Below are the code and all the weights of a small trained network. Each question names an input and a class and asks about switching units off, where a switched-off unit gives its printed mean instead of its output.

import numpy as np


def w(rows, s, z=0):
    codes = np.array(rows[::2]) - 128.0
    scale = np.full(codes.shape[1], s)
    scale[-1] = z or s
    return codes * scale


def f(y):
    return y / 2 * (1 + np.tanh(0.7978845608 * (y + 0.044715 * y**3)))


def log_softmax(a):
    a = a - a.max(-1, keepdims=True)
    return a - np.log(np.exp(a).sum(-1, keepdims=True))


def net(x, mask):
    res = np.array(x, float).reshape(1, 5) / 4 @ E
    y = f(res @ A[0][:, :-1].T + A[0][:, -1])
    res = res + np.where(mask, y, B[0][:, -1]) @ B[0][:, :-1]
    return log_softmax(res[-1] @ U[:, :-1].T + U[:, -1])


A, B = {}, {}
E = w([
[125,116,124,162,148,117,95,146,102,135],'x0',
[124,220,151,91,216,207,87,195,174,28],'x1',
[203,62,122,127,56,228,88,76,82,26],'x2',
[192,148,131,49,179,32,131,141,2,111],'x3',
[106,57,21,27,184,142,53,65,180,188],'x4',
],0.0095)
A[0] = w([
[137,141,75,184,127,85,194,83,129,194,83],'n1',
[41,173,108,146,123,70,127,182,174,184,101],'n2',
[118,143,137,233,78,81,224,116,88,99,101],'n3',
[96,113,110,221,114,174,157,99,204,136,117],'n4',
[123,99,65,44,121,121,75,74,141,189,127],'n5',
[89,227,133,100,234,199,82,183,165,53,1],'n6',
[61,95,152,173,122,201,109,111,190,171,105],'n7',
[152,59,131,160,79,74,149,87,143,170,47],'n8',
[91,206,100,106,202,47,141,119,168,183,118],'n9',
[119,66,17,78,175,164,78,126,150,179,139],'n10',
[195,136,137,20,158,60,173,97,62,125,129],'n11',
[95,138,139,107,141,80,151,175,157,193,101],'n12',
[30,95,111,219,74,165,113,100,219,132,125],'n13',
[29,160,151,140,154,80,184,172,172,190,84],'n14',
[205,108,117,76,179,34,143,107,56,104,107],'n15',
[95,63,96,184,78,108,204,52,72,219,72],'n16',
[158,166,245,212,35,139,227,255,79,116,145],'n17',
[127,93,149,118,61,85,127,77,80,192,82],'n18',
[228,65,114,142,31,207,41,123,105,96,93],'n19',
[200,79,104,98,72,175,109,102,120,86,71],'n20',
[93,79,43,39,147,148,64,113,150,184,139],'n21',
],0.0081,0.0034)
B[0] = w([
[154,91,143,120,108,114,95,153,163,119,167],'n1',
[216,99,56,121,88,141,116,40,170,111,180],'n2',
[106,113,183,176,154,203,156,161,153,173,199],'n3',
[75,237,103,58,230,32,144,102,72,154,188],'n4',
[130,128,161,150,121,193,199,166,123,210,187],'n5',
[120,119,251,88,83,157,47,223,255,87,208],'n6',
[70,221,101,104,222,61,112,114,87,131,183],'n7',
[107,150,168,117,53,165,26,195,175,94,172],'n8',
[173,56,83,162,101,134,128,68,144,64,189],'n9',
[130,108,146,171,171,182,188,183,124,208,196],'n10',
[99,189,101,62,211,71,112,115,47,122,186],'n11',
[185,64,100,170,93,104,150,35,167,95,166],'n12',
[41,219,57,52,212,57,101,95,13,76,207],'n13',
[200,98,40,176,78,138,113,50,173,104,188],'n14',
[68,235,92,65,233,88,99,90,19,92,185],'n15',
[75,158,212,74,41,146,26,195,237,114,203],'n16',
[95,80,128,183,133,197,196,130,38,242,255],'n17',
[138,143,200,81,115,124,65,192,200,69,176],'n18',
[223,18,73,166,57,80,108,6,140,91,206],'n19',
[165,72,99,160,111,118,153,85,136,66,174],'n20',
[138,106,154,191,128,216,207,170,64,218,199],'n21',
],0.0072,0.018)
U = w([
[108,108,154,175,150,222,244,162,91,254,161],'0',
[69,204,86,68,206,40,129,103,61,114,245],'1',
[221,60,62,168,96,112,140,30,150,72,73],'2',
[108,136,218,86,104,156,60,224,210,90,48],'3',
],0.012,0.0012)

Each question gives the input, the list of numbers given to net, and the class t.
The units are the neurons (one row each of A and B). Each row of codes is followed by its name. A weight is (code - 128) times the scale printed after its matrix; where a second scale follows, it is the last column's (A, B and U).
mask holds one flag per neuron, in row order. A switched-off neuron (its flag False) gives its mean, the last column of its row in B, instead of its output. The means were averaged over made-up inputs and are rounded, as every weight is.
A unit's drop is (log p(t) with every unit on - log p(t) with that unit switched off) / (log p(t) with every unit on - log p(t) with every unit switched off).
The circuit of an input: a set's keep is (log p(t) with only the set's units on - log p(t) with every unit switched off) / (log p(t) with every unit on - log p(t) with every unit switched off). Starting from the 12 units with the biggest drops (on a tie, the unit counted first), units are removed one at a time, each time the one whose removal leaves the highest keep (on an exact tie, the one counted first), for as long as the keep stays at least 0.8.
units of the circuit, in order: the units of the circuit, biggest drop first
top k neurons: the k neurons with the biggest drops, biggest first
drop when u is switched off: that unit's drop, to one decimal
input [8,-1,-5,-4,4], class 2: top 2 neurons : n17, n2
input [-2,-5,-6,-4,-1], class 2: units of the circuit, in order : n14
input [-2,4,-5,-5,-1], class 1: top 2 neurons : n19, n13
input [-2,8,6,1,-8], class 0: top 3 neurons : n17, n16, n18
input [-5,6,-1,5,-3], class 3: top 3 neurons : n6, n13, n4
input [-4,4,-5,-4,1], class 2: units of the circuit, in order : n14, n2
input [6,7,7,3,1], class 2: top 4 neurons : n19, n16, n20, n18
input [-7,3,4,-2,-3], class 2: top 4 neurons : n21, n10, n19, n5
input [-5,-7,6,-4,4], class 3: top 3 neurons : n16, n8, n18
input [6,7,0,6,-3], class 3: top 2 neurons : n6, n13
input [-3,-2,-5,6,7], class 0: top 4 neurons : n21, n5, n10, n13
input [-8,1,-8,7,6], class 2: top 2 neurons : n9, n12
input [4,-1,5,-1,6], class 0: top 3 neurons : n21, n10, n5
input [-1,7,-8,-2,-4], class 2: top neuron : n14
input [8,6,-4,2,-7], class 0: top 2 neurons : n17, n16
input [-2,-4,0,7,8], class 0: drop when n21 is switched off : 1.4
input [-6,-8,6,7,-7], class 3: drop when n18 is switched off : 0.9
input [5,-6,7,-7,-4], class 1: drop when n14 is switched off : 0.1
